Below are the code and all the weights of a small trained network. Each question names an input and a class and asks about switching units off, where a switched-off unit gives its printed mean instead of its output.

import numpy as np


def w(rows, s, z=0):
    codes = np.array(rows[::2]) - 128.0
    scale = np.full(codes.shape[1], s)
    scale[-1] = z or s
    return codes * scale


def f(y):
    return y / 2 * (1 + np.tanh(0.7978845608 * (y + 0.044715 * y**3)))


def log_softmax(a):
    a = a - a.max(-1, keepdims=True)
    return a - np.log(np.exp(a).sum(-1, keepdims=True))


def net(x, mask):
    res = np.array(x, float).reshape(1, 5) / 4 @ E
    y = f(res @ A[0][:, :-1].T + A[0][:, -1])
    res = res + np.where(mask, y, B[0][:, -1]) @ B[0][:, :-1]
    return log_softmax(res[-1] @ U[:, :-1].T + U[:, -1])


A, B = {}, {}
E = w([
[214,75,42,106,151,226,40],'x0',
[77,128,131,139,132,124,83],'x1',
[219,80,183,249,181,58,73],'x2',
[150,215,71,125,233,96,121],'x3',
[29,20,75,168,254,164,183],'x4',
],0.0085)
A[0] = w([
[167,254,133,123,99,125,76,123],'N0',
[167,90,118,101,119,170,75,1],'N1',
[102,103,79,103,226,166,156,81],'N2',
[70,172,58,16,101,164,164,109],'N3',
[178,122,40,109,164,203,63,71],'N4',
[175,170,179,101,82,184,92,28],'N5',
[103,197,121,103,180,64,159,112],'N6',
],0.0097,0.0062)
B[0] = w([
[121,202,23,97,72,241,87,238],'N0',
[53,85,167,152,148,15,194,161],'N1',
[122,199,134,190,216,215,165,227],'N2',
[204,129,109,190,168,19,42,255],'N3',
[57,101,208,1,43,20,196,243],'N4',
[74,152,107,161,215,195,169,178],'N5',
[126,16,237,12,103,183,153,195],'N6',
],0.0078,0.0094)
U = w([
[8,172,255,57,87,58,203,1],'0',
[216,160,125,243,221,8,13,157],'1',
[104,125,185,114,163,164,121,213],'2',
[25,172,54,217,163,251,182,26],'3',
],0.0075,0.0063)

Each question gives the input, the list of numbers given to net, and the class t.
The units are the neurons (one row each of A and B). Each row of codes is followed by its name. A weight is (code - 128) times the scale printed after its matrix; where a second scale follows, it is the last column's (A, B and U).
mask holds one flag per neuron, in row order. A switched-off neuron (its flag False) gives its mean, the last column of its row in B, instead of its output. The means were averaged over made-up inputs and are rounded, as every weight is.
A unit's drop is (log p(t) with every unit on - log p(t) with that unit switched off) / (log p(t) with every unit on - log p(t) with every unit switched off).
The circuit of an input: a set's keep is (log p(t) with only the set's units on - log p(t) with every unit switched off) / (log p(t) with every unit on - log p(t) with every unit switched off). Starting from all 7 units, units are removed one at a time, each time the one whose removal leaves the highest keep (on an exact tie, the one counted first), for as long as the keep stays at least 0.8.
circuit, biggest first: the units of the circuit, biggest drop first
top k neurons: the k neurons with the biggest drops, biggest first
drop when u is switched off: that unit's drop, to one decimal
input [-2,-3,-4,3,2], class 1: top 3 neurons -> N3; N4; N0
input [-4,8,1,2,-8], class 3: circuit, biggest first -> N0
input [-2,5,-2,5,-5], class 2: top 3 neurons -> N6; N2; N4
input [-3,-5,3,-1,-4], class 3: top 3 neurons -> N3; N4; N0
input [7,-4,-3,-5,-8], class 3: top 2 neurons -> N5; N0
input [2,-1,6,5,-7], class 3: circuit, biggest first -> N0; N3
input [5,4,2,2,2], class 0: top 3 neurons -> N4; N3; N0
input [6,-5,4,-1,-7], class 3: circuit, biggest first -> N0; N5
input [6,-8,-5,8,7], class 2: circuit, biggest first -> N4; N2; N3; N0
input [-1,4,-1,1,-4], class 3: circuit, biggest first -> N4; N0
input [3,-7,3,3,6], class 3: top 2 neurons -> N2; N3
input [8,0,-4,-1,-5], class 0: top 2 neurons -> N4; N1
input [1,8,5,8,-7], class 2: circuit, biggest first -> N3; N6
input [3,4,-6,-2,2], class 1: circuit, biggest first -> N3
input [-4,2,-4,-1,-8], class 3: circuit, biggest first -> N0; N4
input [3,5,4,8,2], class 2: top 2 neurons -> N3; N4
input [5,-8,5,2,-1], class 0: circuit, biggest first -> N4; N3
input [-5,0,-7,-6,-4], class 1: circuit, biggest first -> N3; N4
input [3,3,5,8,-5], class 2: top 3 neurons -> N3; N0; N4
input [3,5,-4,-2,-2], class 1: circuit, biggest first -> N3; N6
input [1,3,5,6,0], class 2: circuit, biggest first -> N3
input [7,3,-6,-7,6], class 0: top 3 neurons -> N4; N1; N0
input [-4,-6,-5,-5,-5], class 1: circuit, biggest first -> N3; N4
input [1,-5,3,8,5], class 2: drop when N3 is switched off -> 0.2
input [3,-8,-8,5,5], class 1: drop when N3 is switched off -> 1.3
input [2,2,0,8,-7], class 2: drop when N6 is switched off -> 0.8
input [-6,-7,-7,8,6], class 2: top neuron -> N6
